[[2.132, 0.270, 0.513, 5.114, -1.100, -0.803], [-3.497, -3.135, -1.202, -1.396, -2.479, 0.124], [1.188, 2.302, 1.119, 2.812, 0.298, -2.104]] value -3.135
[[-3.297, -1.253, 4.708, -4.957, 0.575], [-2.273, -1.150, 5.803, -4.394, -0.039], [-2.083, -3.697, -5.492, -1.264, -0.264]] value -1.150
[[-1.712, -4.828, 4.325, -2.120, -0.803], [-0.544, -2.036, 0.099, 0.353, 6.050], [-1.712, 4.944, -1.592, 3.651, 1.938]] value -2.036
[[0.618, 6.628, 0.841, -1.237, 3.053], [-5.743, -5.014, -2.064, -2.494, -4.127], [-0.162, 5.003, -0.753, -3.764, 2.994]] value -5.014
[[-4.928, 3.356, 1.137, -5.294, 1.240, 5.136], [5.105, -5.215, -4.898, 4.254, 5.238, 4.862], [3.247, -4.749, 0.936, 5.163, -5.369, -5.024]] value -5.215
[[-0.906, 0.623, -4.978, -4.500, -0.109, 4.492], [1.383, 2.564, -5.216, -4.193, -1.514, 5.485], [-5.213, -4.765, 1.876, 4.633, 5.123, -4.990]] value 2.564
---
[3976, 9249, 6142, 2383, 8463, 3638] ==> 3638
[8190, 1507, 3197, 4834, 8661, 1995, 2655] ==> 2655
[196, 63, 47, 67] ==> 67
[43, -46, -42, 2, 25, -28] ==> -28
[-615, -308, 7, 909, -672] ==> -672
[9, 7, 6, 6, 2, 0, 5] ==> 5
[4, 7, 9, 0, 5] ==> 5
[49, 20, -32, -9] ==> -9
[58, 20, 49, 38, 87] ==> 87
---
[[-1.895, 3.907, -2.556, -1.767, -2.359, 0.863], [-0.632, 6.074, 1.895, -2.113, -0.377, 1.880]] -> 0.863, -0.632
[[-5.708, -4.150, -1.238, -0.033, 3.689], [3.781, -4.406, 0.249, -2.107, 3.833], [-4.860, -0.010, -4.845, -5.608, -0.064]] -> 3.689, -4.860
[-2.384, -0.422, -2.235, 3.088, 0.392, 0.048, -6.433] -> -6.433, -2.384
[[0.107, 1.964, 0.470, -0.424, -2.632, -0.273], [-2.254, -5.170, -0.262, -2.973, -3.115, 0.565], [2.017, -2.954, -0.861, -1.254, 1.351, -1.967]] -> -0.273, 2.017
[0.764, 4.383, -2.511, 6.971, 0.429, -5.215, 5.153] -> 5.153, 0.764
[[-5.084, -0.962, 5.092, 5.310, -3.352, 2.623], [2.493, 4.734, 1.580, -2.915, -4.503, 4.526]] -> 2.623, 2.493
[1.369, -5.281, -0.101, -2.501, -0.662, 0.091, 0.030] -> 0.030, 1.369
[[-0.988, -0.501, -3.268, -3.199, 1.840, -0.854, -3.420], [5.376, 5.042, 3.209, -0.479, -3.205, -4.681, 1.016]] -> -3.420, 5.376
[-2.091, 6.488, 1.245, -6.099, 1.828] -> 1.828, -2.091
---
[6 2 8 3 9] Answer: 2

[[20 24 54 43 12]
 [41 84 18 71 68]
 [56 76 60 63 38]] Answer: 24

[-48   8  38  46  -4] Answer: 8

[[8 6 5 1 7 3]
 [8 6 4 3 6 1]] Answer: 6

[169  46 110 115 124 204] Answer: 46

[[5 0 1 7 1]
 [3 4 3 5 7]] Answer: 0
---
-5.860 -6.084 -0.757 -7.028 4.697 6.296 -2.476 -> -5.860
-6.846 0.783 -1.577 0.884 1.054 -> -6.846
-4.728 -5.001 4.407 -1.241 1.023 -5.479 -3.496 -> -4.728
2.583 3.802 -1.267 -5.128 -> 2.583
1.133 3.902 3.355 -6.574 1.291 3.100 -> 1.133
-6.525 5.045 0.157 2.742 6.352 0.615 -> -6.525
4.537 -5.608 -3.680 2.790 2.642 -> 4.537
-4.923 -3.208 -6.058 2.855 -0.373 -> -4.923
-7.048 3.700 -0.685 1.510 -5.957 -0.750 -> -7.048
---
[-5.401 -5.565 -2.131 -5.831  5.898  4.878] -> 4.878
[-0.209  6.745 -4.388 -0.369] -> -0.369
[0.326 5.264 3.511 4.414 5.699] -> 5.699
[-7.002 -4.727 -1.846 -1.575  4.683 -4.919  1.105] -> 1.105
[ 1.876  4.352  5.454 -0.180 -2.563 -1.654] -> -1.654
[ 1.452 -2.233 -2.745 -5.700 -1.613 -3.629] -> -3.629
[-4.087 -6.989  1.872  5.168 -5.569 -5.026] -> -5.026
[-0.647  2.527 -0.111 -5.251 -1.217 -2.076] -> -2.076
---
[[1.1, 0.1, 1.0, 1.7, -1.2, 1.4, -0.3], [0.1, 1.7, 1.1, 1.8, -1.7, -0.6, 1.9]] value 1.1
[[-1.491, 0.660, 0.357, -1.314, -0.265, 1.081], [0.181, 0.222, 0.165, 0.146, -1.565, 1.638]] value -1.491
[[0.03, -0.09, -0.19, 0.14], [0.08, -0.10, -0.16, 0.12]] value 0.03
[[-57.787, -9.568, -53.297, 16.593, -23.538, -34.663], [-123.417, 70.799, 169.596, 143.372, 111.191, 87.724]] value -57.787
[[-27.928, 0.970, -88.886, -68.847, 75.630], [122.095, -83.816, -163.492, 10.598, -17.760]] value -27.928
[[8.62, -13.35, -1.77, 21.88, 10.65], [-14.14, -1.71, -8.38, 3.33, 21.25]] value 8.62
---
-0.086,-0.179,0.000,-0.104,0.117,0.113,0.111 -> 0.111
16.15,-10.76,6.27,-1.54,4.81,-13.47,15.69 -> 15.69
-1.16,0.83,1.45,0.72 -> 0.72
3.514,2.628,13.803,-9.585,1.386 -> 1.386
-1.3,1.4,-0.1,0.9 -> 0.9
10.60,5.32,-5.23,-14.67,-1.14,-12.68,11.29 -> 11.29
---
3.449 -1.531 2.549 6.697 -3.232 5.063 ==> 3.449, 5.063

2.022 5.418 1.137 0.343 0.089 4.234 0.516 ==> 2.022, 0.516

2.165 5.181 3.693 2.313 ==> 2.165, 2.313

5.845 -3.274 -4.224 6.052 6.334 -3.155 -4.535
-5.149 -1.907 3.780 -4.559 -5.978 1.816 -0.465
-1.184 0.384 -1.061 -0.465 -2.013 -1.331 -1.703
==> 5.845, -1.703

-5.097 1.256 3.309 -0.961 -1.072 ==> -5.097, -1.072

-2.843 -1.473 -5.452 -1.026 4.196 -2.496 ==> -2.843, -2.496

-3.837 1.834 -2.341 -5.060 5.303 1.041 -0.273 ==> -3.837, -0.273
---
[[-282, -138, -104, -532, -161, -59], [-607, -548, 736, -508, -500, -689], [-772, -335, -42, -946, -798, -195]] ==> -195
[[4, 7, 4, 8], [2, 4, 5, 8], [8, 6, 6, 7]] ==> 7
[[4, 4, 3, 4, 2, 2], [5, 4, 4, 5, 4, 5], [7, 4, 4, 6, 6, 8]] ==> 8
[[91, 126, 209, 89, 181, 225], [177, 166, 108, 209, 102, 228], [160, 101, 162, 209, 229, 61]] ==> 61
[[2, 3, 5, 9, 5, 8], [7, 3, 7, 7, 5, 7], [5, 4, 6, 9, 6, 6]] ==> 6
[[6, 7, 1, 1], [7, 0, 7, 7], [3, 6, 4, 4]] ==> 4
[[5819, 4558, 7135, 3469, 3686, 3089], [2438, 6055, 7367, 4318, 5457, 4466], [7961, 4155, 7073, 6064, 5045, 5700]] ==> 5700
[[25, 18, 20, 37, -20, 31], [-17, -28, -25, -21, 1, -32], [-25, -22, -24, -19, 9, -38]] ==> -38
[[2, 2, 4, 5, 6], [8, 8, 5, 6, 7], [4, 5, 6, 8, 7]] ==> 7
---
[-275  325  279 -830  549 -286] ==> 325

[[152 234 129 122]
 [101 177   2 143]] ==> 234

[ 556 -319  543 -175 -590  425 -186] ==> -319

[466 147 836 735] ==> 147

[-49 -48  -9 -47  43] ==> -48

[638 299 887 967 230 502 451] ==> 299
---
4.345 0.974 -0.336 -2.090
1.646 3.425 1.453 -6.814
-> -0.336

-5.211 -5.276 -3.789 -0.912 -5.992
-4.375 3.717 -4.731 -5.701 -2.945
-> -0.912

-0.072 -0.656 0.138 -0.282 0.007 0.057 -0.116
4.681 -6.945 1.940 -3.541 1.146 2.647 1.791
-> 0.057

4.859 -4.638 3.981 -5.864 4.645 -3.904
2.257 -2.498 2.716 -1.706 2.416 -2.781
-> 4.645

-1.056 5.313 1.167 -0.487 1.041
-1.349 6.564 0.591 -0.777 0.376
-> -0.487

0.105 -6.959 -3.849 -0.455
0.780 -6.764 0.067 2.910
-> -3.849

0.118 5.353 1.456 -0.790 -1.375 3.547
-0.968 5.776 3.622 0.687 -4.060 0.592
-> -1.375

0.542 5.477 -1.759 -4.974 5.098 -3.057 -1.675
-3.652 6.036 -0.535 3.321 2.905 -0.956 6.501
-> -3.057
---
array([-11.10,  10.76,   2.93,  -6.42]) -> -6.42, -11.10

array([[ 0.89,  0.58, -1.59, -1.88, -1.12],
       [-1.63, -0.37,  1.10, -0.28,  0.11]]) -> -1.12, -1.63

array([ 0.14, -0.13, -0.01,  0.00,  0.02,  0.03, -0.13]) -> -0.13, 0.14

array([-1.2,  0.7,  1.7, -0.4, -0.3]) -> -0.3, -1.2

array([[-0.76, -0.28, -2.02,  2.08, -0.95],
       [ 1.06, -0.66, -0.89, -1.09, -1.10]]) -> -0.95, 1.06

array([ 13.123,  10.841, -16.444,   4.272,  -2.911]) -> -2.911, 13.123

array([-0.12, -0.18,  0.17, -0.09, -0.02,  0.07]) -> 0.07, -0.12

array([[-0.73, -0.62, -1.85, -1.08,  1.24],
       [ 1.11, -0.32, -1.77, -1.48,  0.57]]) -> 1.24, 1.11

array([-1.688, -0.734,  1.913,  1.344, -1.944,  1.249]) -> 1.249, -1.688
